The rows lie along a hidden order. The number after each row says roughly how far along it the row is, from 0 to 20. A new part has a new order.
[  2   0  -2  -8   0  -3  -1  -4  -1 -12  -3  -9   5   0  -2   0   8]
6
[ -4  -2  -9 -46  -2  -8 -12 -12  -1 -15   3   9   0 -10  -6  -1   6]
8
[  2 -13  -2 -43  -9   1 -12  -9  -3 -16  -6  27   0  11 -15  -4  -2]
12
[ -3 -12   2 -15  -5   3  -7   9   1 -16  16   3   2  11  -4  -2   4]
17
[  6  -6  -3 -24  -4   2  -8  -3  -1 -15  10 -10   0   3  -5  -1   2]
11
[ -3  15   0   5   2  11  -9  10  -4  -3 -15   0  -6 -10   1  -3   0]
4
[  8   1   0   2  -3   3  -3  -9  -3 -13  -6  -9  -3   4  -5  -3 -11]
7
[ -6 -21  10 -30  -7   2 -17   8  -1 -25  -9   2   6  13  -7  -2   3]
15
[ -3   5   9  -3  -2  11   3  16   0 -21  -2  -1   6  -5   5   1   7]
17
[ -6   5   5  -9   6   4  -2  14  -2  -8   4 -15   0  -2   0   5  12]
4
[-10  -6   0 -22  -2   1 -16   8   1 -15  19  -3   1  -3   0   1   8]
11
[  6  -1  -4 -16  -3   2  -8   4   2 -12   1  -7  -5   9  -5  -1   4]
9
[ 11   7  -2 -31  -6   5 -11  -5  -7 -16  -7  -7  -8  -3  -8  -1 -13]
3
[  6   2  -4  -5  -2   5  -7   6   1 -11   2  -8  -4   8  -2  -2   4]
9
[  6   3   0   3   3   4  -6  -4  -1 -13  -3 -26  -2   1  -5  -4  -6]
5
[-5 -4  2  6 -1  2 -6  6  2 -9  5  0  4  0  2 -1  7]
12
[ -2 -11   4 -36  -6   5  -5  20   1  -1  13  11  -3  12  -1   5  15]
17
[  8   5  -5 -19  -1  -1  -2  -4  -2  -8  -3   3  -8   4  -8  -1  -8]
5
[ -2  -7  -3 -25   0  -2 -10   9   1  -8  15 -12   0   8  -5  -1  10]
9
[  2   8   3  22   1   6   6   1  -2  -5 -13   3   0  -1   0  -3  -3]
9
[  4  17   2  46   9  14   5  -7   0 -38  -5 -35   4  -3   0  -9  -3]
6
[-13  -9   3 -28   1  -6 -22   3  -1  -6  -2 -15   5  -9   0   3   7]
4
[  6  -8  -3 -27  -7   0  -2  -7   1 -27   5  10   3   9  -8  -5   1]
17
[ 17   7  -2  15  -1   8  -4  -1   6 -42 -10 -36   2  13  -4  -6   7]
9
[ -2   0   5   1   3   7  -2   4   0 -18   4 -14   0   1   1   2   3]
10
[  6   1  -2 -13  -5  -5   6   2   2  -8  -6   8   5   4  -2  -1  11]
13
[  4  -7  -3 -18  -2  -3  -5  -4  -1  -8   2   0  -1   7  -5   2   5]
8
[ -3  12  -1   4  10  10  -7   2  -4 -14   2 -22  -7  -4  -6  -3  -3]
0
[ -9  -8   1 -13   3  -1 -13   0  -2  -6  11 -10  -1  -1  -3   1   2]
5
[ 15   2  -1  -9  -5   2  -1   3   0 -15 -25  -8  -1  11  -6  -3  -1]
9
[  2  -6  -4 -21  -3   1  -4  -6  -2 -18  12  -1   0   4  -7  -2   1]
11
[ -5 -14  -5 -50  -4  -8 -16 -11  -7  11   6  14  -4  -1  -7   4   2]
3
[ 2  6 -1 -4  2  8  0 11 -4 -4  4 -8 -4  5 -5 -3  0]
6
[  6  -4  -5 -35  -5  -8  -8   7   2  15  -9   1  -4   4  -2   2   6]
6
[ -2  -4   7  -2   2  13  -8   2  -3 -24  13 -23   0   4  -2  -1  -4]
11
[  9   9  -7 -21  -1  -4 -10   0   5 -17 -18 -16  -4  -2  -3   0   8]
3
[  0  -1   2 -14  -6  17  -9  30   2 -11 -15  30  -9  14  -4  -6   9]
20
[  6  -2  -3 -10  -1  -3  -1   5   2 -11   2 -11   0  10  -5   0  11]
7
[  6   6   0  13   5   5   0  -3  -1 -19  -2 -28   0   5  -4  -4  -2]
5
[-14 -10   6 -24   1  -8  -3  -4  -4   8  -3  22   2  -5  -4   2  -8]
9
[ -2 -22   0 -44 -10   6 -25  18   5 -30  23  -6   0  20  -4  -1  20]
20
[ -3  -3   3 -10   1   4  -6   8   1 -15  17 -12  -1   5  -2   3   6]
10
[  9   8  -4 -11  -4  -4  -7  -3  -1  -1 -17 -13  -1  -6  -1  -1  -1]
2
[  1  -2  -7 -26  -4  -7  -5  -2   4 -10  -1   2   5  -2  -2   0  14]
12
[  4  -6  -1 -19  -4  -4  -9  -5   0 -15 -18  -7   6   5  -5  -2  13]
8
[  2   5   9  21   3  14   0  -2  -3 -39   4 -35   7   2  -1  -3  -4]
9
[ -8   1   9 -17   1  13  -4   7  -7 -14  21   3  -3  -3  -3   2  -8]
13
[  8   3  -5 -14  -1   2 -10   3   1 -15   8 -17  -5   4  -3  -1   3]
5
[ 0  3  0 -3  0  6  2  9  0 -6  6  0 -1  3  2 -2  2]
13
[ -6   0  10 -32  -4   9  10  21  -4 -22  10  34  -1   6  -5   2  -1]
20
[ -1   9   6   6   0   5   4   8  -2 -14   4 -13   3  -3   3   1   0]
9
[  4  -4  -6 -26  -2  -7   1  -7   5 -30 -27  17   8   6 -10  -7  16]
16
[  4   4   5  12   1  19  -3   6  -6 -24  -4  -4  -6  10  -7  -6  -8]
10
[ -4  -5   5 -11   3   7   0   8  -4 -12  14  -6  -3   6  -5   2   0]
8
[ -5   6   4  -4  11  13  -8   6  -9 -22  -5  -5 -11   5 -14  -5  -7]
0
[  1  12   2  20   7  12   0  11   2 -25 -18 -17  -1  -1  -3  -6   5]
8
[ -2  -4   3  13   0   9  -8  -4  -1 -31   9 -18   4   7  -2  -4   3]
11
[ 15   1  -3 -39  -2  -2  -2   8   0 -27 -19  -5  -9  19 -15   1   4]
5
[  3   7   2  11   3  11   4   5  -2 -18   5 -14   0   4  -4  -5  -2]
11
[ -2  -5   2 -10   0  -1  -5   9   0  -9   7  -5   3   8  -4  -1   7]
11
[-10 -18   1 -34  -2  -5 -17  12   3  10   4   2   2   4   0   4  17]
10
[  4   6   2  19   6  13   3   7  -1 -26   1 -20  -2  11  -7  -6   0]
9
[-12 -12   2 -44  -3   3 -21   5  -1 -33  27   5  -3   2  -7   0   0]
13
[  9 -10   0 -11  -4   4  -5  -5  -1 -25   0 -12   4  16  -7  -3   8]
12
[  4  13   2  30   2  12   0   6   0  -9 -17 -12   0  -1   3  -5   3]
8
[  0  -4   8 -13   4  14  -2  19  -2 -39  13 -21   0  20  -8   1  12]
12
[  2   2   3  11   4  15  -7   5  -4 -26   7 -27  -2   8  -4  -2   4]
6
[-12   5  10 -19   9   7  -1   7 -10 -17   7 -12  -1  -8  -5   7   1]
1
[-1 -6  2 -2 -3  3 -8  0 -1 -8  3 -2  1  7 -1 -1  3]
11
